Here is a tiny trained network, its code and every weight. The questions are about switching its units off for an input and a class, where a switched-off unit gives its printed mean instead of its output.

import numpy as np


def w(rows, s, z=0):
    codes = np.array(rows[::2]) - 128.0
    scale = np.full(codes.shape[1], s)
    scale[-1] = z or s
    return codes * scale


def f(y):
    return y / 2 * (1 + np.tanh(0.7978845608 * (y + 0.044715 * y**3)))


def log_softmax(a):
    a = a - a.max(-1, keepdims=True)
    return a - np.log(np.exp(a).sum(-1, keepdims=True))


def net(x, mask):
    res = np.array(x, float).reshape(1, 7) / 4 @ E
    y = f(res @ A[0][:, :-1].T + A[0][:, -1])
    res = res + np.where(mask, y, B[0][:, -1]) @ B[0][:, :-1]
    return log_softmax(res[-1] @ U[:, :-1].T + U[:, -1])


A, B = {}, {}
E = w([
[140,94,23],'x0',
[12,74,1],'x1',
[141,38,105],'x2',
[69,111,165],'x3',
[130,121,134],'x4',
[59,137,197],'x5',
[102,247,141],'x6',
],0.0061)
A[0] = w([
[98,192,128,1],'n1',
[136,106,137,68],'n2',
[185,113,137,18],'n3',
[132,150,122,114],'n4',
[173,131,108,122],'n5',
[125,135,134,145],'n6',
[171,133,108,147],'n7',
[123,106,136,96],'n8',
[117,184,21,124],'n9',
[129,137,107,108],'n10',
[124,120,141,168],'n11',
[100,136,174,65],'n12',
[138,92,107,96],'n13',
[146,132,130,148],'n14',
[151,148,151,27],'n15',
[127,137,130,175],'n16',
[171,125,122,131],'n17',
[111,157,116,96],'n18',
[134,62,92,79],'n19',
[115,130,133,157],'n20',
[123,141,119,119],'n21',
[135,126,133,50],'n22',
[205,118,110,103],'n23',
[138,147,54,117],'n24',
[139,107,131,90],'n25',
[129,152,125,125],'n26',
[120,142,111,103],'n27',
[126,86,99,88],'n28',
[237,115,127,36],'n29',
[96,169,88,106],'n30',
[172,132,109,138],'n31',
[138,117,138,73],'n32',
[128,135,110,99],'n33',
[181,98,145,68],'n34',
[125,134,128,77],'n35',
[105,96,146,97],'n36',
[156,132,100,51],'n37',
[252,105,109,124],'n38',
[149,143,147,49],'n39',
[130,126,97,58],'n40',
[106,131,130,163],'n41',
[130,173,112,92],'n42',
[99,133,133,189],'n43',
[119,133,136,63],'n44',
[134,129,104,61],'n45',
[136,129,135,66],'n46',
[144,123,136,98],'n47',
[187,121,174,43],'n48',
],0.016,0.0061)
B[0] = w([
[91,196,120,154],'n1',
[113,119,122,115],'n2',
[120,116,161,136],'n3',
[118,145,117,132],'n4',
[155,129,134,157],'n5',
[126,150,124,141],'n6',
[159,133,133,168],'n7',
[126,138,122,123],'n8',
[87,46,139,253],'n9',
[130,117,126,129],'n10',
[134,156,128,156],'n11',
[101,163,123,159],'n12',
[133,132,71,156],'n13',
[135,143,120,146],'n14',
[132,91,103,133],'n15',
[131,156,127,160],'n16',
[146,131,129,156],'n17',
[110,126,129,135],'n18',
[135,147,4,201],'n19',
[132,152,136,149],'n20',
[124,128,128,129],'n21',
[117,97,116,105],'n22',
[170,143,150,184],'n23',
[83,87,142,201],'n24',
[116,122,117,122],'n25',
[117,155,116,140],'n26',
[125,119,128,126],'n27',
[145,135,48,169],'n28',
[148,160,174,195],'n29',
[128,95,132,173],'n30',
[157,132,132,164],'n31',
[119,110,121,112],'n32',
[128,114,121,123],'n33',
[128,101,143,153],'n34',
[118,113,124,110],'n35',
[137,165,130,139],'n36',
[140,111,111,124],'n37',
[205,168,170,251],'n38',
[131,105,104,129],'n39',
[111,91,105,126],'n40',
[136,156,148,157],'n41',
[106,177,118,147],'n42',
[139,175,150,182],'n43',
[117,116,126,109],'n44',
[123,97,114,118],'n45',
[122,109,117,109],'n46',
[126,121,122,122],'n47',
[162,162,108,179],'n48',
],0.04,0.0061)
U = w([
[108,175,169,108],'0',
[43,73,152,150],'1',
[181,205,173,192],'2',
[135,196,60,189],'3',
[85,70,145,107],'4',
[215,94,84,87],'5',
[2,207,189,31],'6',
[139,122,127,9],'7',
],0.0063,0.013)

Each question gives the input, the list of numbers given to net, and the class t.
The units are the neurons (one row each of A and B). Each row of codes is followed by its name. A weight is (code - 128) times the scale printed after its matrix; where a second scale follows, it is the last column's (A, B and U).
mask holds one flag per neuron, in row order. A switched-off neuron (its flag False) gives its mean, the last column of its row in B, instead of its output. The means were averaged over made-up inputs and are rounded, as every weight is.
A unit's drop is (log p(t) with every unit on - log p(t) with that unit switched off) / (log p(t) with every unit on - log p(t) with every unit switched off).
The circuit of an input: a set's keep is (log p(t) with only the set's units on - log p(t) with every unit switched off) / (log p(t) with every unit on - log p(t) with every unit switched off). Starting from the 12 units with the biggest drops (on a tie, the unit counted first), units are removed one at a time, each time the one whose removal leaves the highest keep (on an exact tie, the one counted first), for as long as the keep stays at least 0.8.
circuit, biggest first: the units of the circuit, biggest drop first
most important unit: the unit with the biggest drop
k most important neurons: the k neurons with the biggest drops, biggest first
drop of u: that unit's drop, to one decimal
input [6,2,-4,-6,-5,-1,-3], class 1: circuit, biggest first : (n9)
input [-1,7,-4,-1,6,-2,-5], class 1: 3 most important neurons : (n9, n38, n24)
input [-5,-1,3,8,4,7,-1], class 6: circuit, biggest first : (n38, n12)
input [4,5,-4,-8,-6,1,-8], class 5: 2 most important neurons : (n19, n9)
input [3,5,-5,-1,-7,1,8], class 6: circuit, biggest first : (n1, n19)
input [1,-3,4,3,-3,3,-6], class 3: circuit, biggest first : (n19, n29)
input [7,8,6,3,5,-7,5], class 1: 2 most important neurons : (n9, n24)
input [3,2,8,-5,-4,0,5], class 4: 2 most important neurons : (n9, n24)
input [-6,-7,3,0,1,6,8], class 3: 3 most important neurons : (n48, n38, n15)
input [2,0,-7,8,3,8,-1], class 6: 2 most important neurons : (n38, n12)
input [-1,3,6,-6,4,3,-6], class 3: 2 most important neurons : (n19, n9)
input [-2,2,-2,-5,-2,-5,-8], class 5: 2 most important neurons : (n19, n28)
input [2,8,-2,-1,-2,-7,-8], class 5: 2 most important neurons : (n9, n19)
input [4,2,6,8,0,2,5], class 1: most important unit : n38
input [7,6,0,6,4,-3,0], class 1: 2 most important neurons : (n9, n24)
input [-1,4,6,-3,-2,-8,0], class 5: drop of n19 : 0.0
input [0,4,-6,-8,5,-2,6], class 1: drop of n9 : 0.2
input [-8,8,5,1,-3,-4,3], class 4: drop of n38 : 0.1
